Below is a small trained network, with its code and all its weights. Each question gives an input and a class and asks what happens when units are switched off, that is, made to give their printed mean instead of their output.

import numpy as np


def w(rows, s, z=0):
    codes = np.array(rows[::2]) - 128.0
    scale = np.full(codes.shape[1], s)
    scale[-1] = z or s
    return codes * scale


def f(y):
    return np.maximum(y, 0)


def log_softmax(a):
    a = a - a.max(-1, keepdims=True)
    return a - np.log(np.exp(a).sum(-1, keepdims=True))


def net(x, mask):
    res = np.array(x, float).reshape(1, 8) / 4 @ E
    y = f(res @ A[0][:, :-1].T + A[0][:, -1])
    res = res + np.where(mask, y, B[0][:, -1]) @ B[0][:, :-1]
    return log_softmax(res[-1] @ U[:, :-1].T + U[:, -1])


A, B = {}, {}
E = w([
[128,128,128,128,128,128,128,128,128,128,128,128],'x0',
[128,129,129,129,126,128,126,129,128,127,131,129],'x1',
[128,128,129,128,127,128,128,128,128,127,127,129],'x2',
[128,128,128,127,129,128,129,127,128,129,126,128],'x3',
[133,128,102,102,164,113,32,151,142,100,66,122],'x4',
[129,181,158,168,152,30,126,138,119,148,152,67],'x5',
[9,102,129,151,120,145,116,170,117,161,121,120],'x6',
[128,128,128,128,127,128,128,128,128,127,128,128],'x7',
],0.014)
A[0] = w([
[112,119,135,132,104,159,153,140,120,109,128,142,165],'N1',
[104,107,123,142,111,194,146,127,123,116,133,154,193],'N2',
[25,120,153,152,105,158,193,148,126,178,179,128,125],'N3',
[101,113,127,129,136,117,105,134,126,127,110,132,83],'N4',
[117,126,125,107,138,159,147,129,128,128,121,142,193],'N5',
[162,133,129,127,120,128,159,116,126,137,153,137,179],'N6',
[134,119,134,122,123,134,128,135,126,135,129,112,134],'N7',
[133,133,133,142,119,77,119,134,122,142,137,100,134],'N8',
[135,156,139,137,129,68,109,143,122,135,153,105,140],'N9',
[61,130,121,116,141,127,72,162,139,133,108,123,51],'N10',
[154,103,114,118,115,228,108,135,144,103,129,167,255],'N11',
[57,124,135,139,114,137,162,133,128,148,158,133,123],'N12',
[157,164,143,144,163,10,101,146,127,126,128,91,124],'N13',
[106,120,130,134,119,159,134,138,134,153,152,119,127],'N14',
[93,143,153,154,124,86,146,133,131,151,135,118,92],'N15',
[65,121,123,128,146,127,66,163,128,131,101,126,44],'N16',
[219,143,135,123,108,133,242,80,126,132,198,142,238],'N17',
[157,149,125,131,159,88,126,124,138,138,138,112,117],'N18',
[120,115,131,131,138,123,118,150,126,126,103,125,96],'N19',
[118,124,120,102,158,180,138,112,126,155,127,137,197],'N20',
[162,115,111,80,134,192,102,108,126,104,107,154,210],'N21',
[96,129,122,128,142,131,102,149,123,126,102,123,71],'N22',
[115,121,121,114,115,147,147,129,134,124,133,133,170],'N23',
[169,136,130,140,127,139,174,108,128,133,157,132,191],'N24',
[76,125,120,123,142,126,80,156,127,133,106,125,57],'N25',
[232,147,117,66,171,104,28,111,133,85,76,132,120],'N26',
[106,173,145,189,131,4,134,150,129,148,168,77,131],'N27',
[142,148,125,121,135,92,112,114,131,123,120,128,100],'N28',
[105,132,138,146,125,100,149,133,120,148,142,113,94],'N29',
[97,154,146,157,131,49,130,139,129,134,167,108,125],'N30',
[125,130,116,128,120,155,133,123,137,118,120,120,172],'N31',
[124,129,131,119,130,126,128,124,129,141,122,132,135],'N32',
[88,140,148,159,124,108,149,135,115,169,162,113,95],'N33',
[69,110,112,131,140,121,67,158,131,127,100,118,44],'N34',
[134,133,129,123,132,121,120,124,128,120,124,127,116],'N35',
],0.012,0.0045)
B[0] = w([
[117,133,109,130,101,121,120,105,127,143,125,156,162],'N1',
[118,128,94,114,86,125,114,93,126,158,130,175,190],'N2',
[116,118,25,155,127,132,130,149,124,149,131,214,211],'N3',
[133,132,150,112,127,131,131,119,129,134,122,113,151],'N4',
[119,132,120,118,101,128,119,118,119,136,139,146,164],'N5',
[124,126,167,108,134,125,125,122,129,138,128,116,169],'N6',
[128,131,130,125,133,128,126,130,126,127,139,136,130],'N7',
[145,137,114,154,154,120,111,115,143,128,130,97,164],'N8',
[116,138,112,176,149,131,110,98,129,142,130,101,176],'N9',
[132,128,196,95,131,129,128,112,120,143,131,99,184],'N10',
[137,105,136,37,101,121,154,174,121,77,120,162,230],'N11',
[119,124,74,147,127,131,129,145,127,138,132,177,176],'N12',
[109,138,76,222,140,138,108,60,125,167,145,114,215],'N13',
[120,127,99,140,116,127,127,119,129,140,125,154,155],'N14',
[135,123,130,125,163,128,141,164,130,100,120,129,162],'N15',
[139,132,206,99,125,131,127,113,126,143,131,102,187],'N16',
[124,129,253,67,129,131,115,116,123,159,122,74,248],'N17',
[114,133,117,179,133,132,116,102,132,140,133,124,167],'N18',
[137,130,156,132,120,126,130,117,129,123,136,116,145],'N19',
[120,132,121,116,91,128,120,119,124,143,131,158,171],'N20',
[142,118,142,80,117,122,135,180,128,63,134,146,215],'N21',
[130,130,166,113,122,125,135,118,136,134,124,108,159],'N22',
[119,134,122,128,107,126,128,111,130,137,131,150,155],'N23',
[134,130,175,100,125,130,129,118,128,143,120,112,180],'N24',
[133,130,184,99,129,130,131,113,126,140,125,101,175],'N25',
[133,125,32,181,119,121,139,156,135,35,128,141,250],'N26',
[157,129,142,147,225,124,155,197,144,98,113,91,225],'N27',
[124,127,104,161,123,129,132,101,131,140,117,123,153],'N28',
[141,127,130,129,155,125,135,159,127,108,133,134,154],'N29',
[147,120,133,145,180,128,138,169,138,110,120,101,185],'N30',
[124,128,128,110,120,129,125,131,124,129,141,148,152],'N31',
[134,127,134,133,124,131,123,133,126,132,136,135,132],'N32',
[133,128,124,123,166,132,149,177,128,99,120,151,169],'N33',
[137,135,203,100,122,127,130,117,127,142,133,94,186],'N34',
[121,124,116,136,128,125,127,123,131,128,122,124,137],'N35',
],0.027,0.018)
U = w([
[126,117,228,11,40,129,102,65,95,154,132,127,253],'0',
[163,94,37,122,167,102,181,240,147,43,107,182,148],'1',
[155,171,228,127,193,122,115,89,144,221,113,48,80],'2',
[112,153,1,203,130,107,74,52,146,120,151,137,40],'3',
[54,107,14,119,71,143,115,96,98,193,163,233,106],'4',
],0.0051,0.0013)

Each question gives the input, the list of numbers given to net, and the class t.
The units are the neurons (one row each of A and B). Each row of codes is followed by its name. A weight is (code - 128) times the scale printed after its matrix; where a second scale follows, it is the last column's (A, B and U).
mask holds one flag per neuron, in row order. A switched-off neuron (its flag False) gives its mean, the last column of its row in B, instead of its output. The means were averaged over made-up inputs and are rounded, as every weight is.
A unit's drop is (log p(t) with every unit on - log p(t) with that unit switched off) / (log p(t) with every unit on - log p(t) with every unit switched off).
The circuit of an input: a set's keep is (log p(t) with only the set's units on - log p(t) with every unit switched off) / (log p(t) with every unit on - log p(t) with every unit switched off). Starting from the 12 units with the biggest drops (on a tie, the unit counted first), units are removed one at a time, each time the one whose removal leaves the highest keep (on an exact tie, the one counted first), for as long as the keep stays at least 0.8.
units of the circuit, in order: the units of the circuit, biggest drop first
unit that matters most: the unit with the biggest drop
k most important neurons: the k neurons with the biggest drops, biggest first
drop of u: that unit's drop, to one decimal
input [-2,1,1,1,5,0,1,1], class 0: unit that matters most => N27
input [-4,5,1,-4,1,2,-1,2], class 3: units of the circuit, in order => N17, N11, N21
input [3,-5,-2,0,8,3,0,8], class 3: 3 most important neurons => N26, N17, N13
input [-4,2,2,4,-2,7,0,2], class 2: 2 most important neurons => N26, N11
input [-7,-6,5,6,0,-7,0,-6], class 0: 3 most important neurons => N26, N3, N27
input [-7,7,2,6,5,-8,1,3], class 0: 2 most important neurons => N27, N3
input [-3,0,3,2,-6,0,6,-2], class 4: 2 most important neurons => N3, N26
input [4,6,0,-5,8,8,-2,-4], class 3: 2 most important neurons => N13, N26
input [2,-8,-4,-2,1,6,-7,-1], class 3: 2 most important neurons => N26, N13
input [2,0,-3,-5,0,-4,6,-6], class 4: 2 most important neurons => N3, N17
input [-2,4,0,0,-4,-7,0,-6], class 0: 4 most important neurons => N26, N17, N13, N11
input [4,6,4,0,2,6,0,8], class 3: 2 most important neurons => N13, N17
input [-3,-8,-8,-7,5,-4,1,5], class 0: 2 most important neurons => N27, N3
input [-8,-6,5,6,4,7,-4,5], class 3: unit that matters most => N13
input [-6,8,-8,5,0,-8,-4,-3], class 0: 3 most important neurons => N27, N3, N17
input [-7,7,-7,7,-6,-8,2,-4], class 4: drop of N3 => 0.3
input [-1,8,-5,-1,-6,-8,2,1], class 4: drop of N3 => 0.3
input [2,-1,3,-4,-2,-5,4,0], class 4: drop of N27 => 0.0
input [0,3,-5,7,2,1,-7,-1], class 3: drop of N26 => 0.4
input [-5,-1,-1,-7,-1,8,-6,-3], class 2: unit that matters most => N17
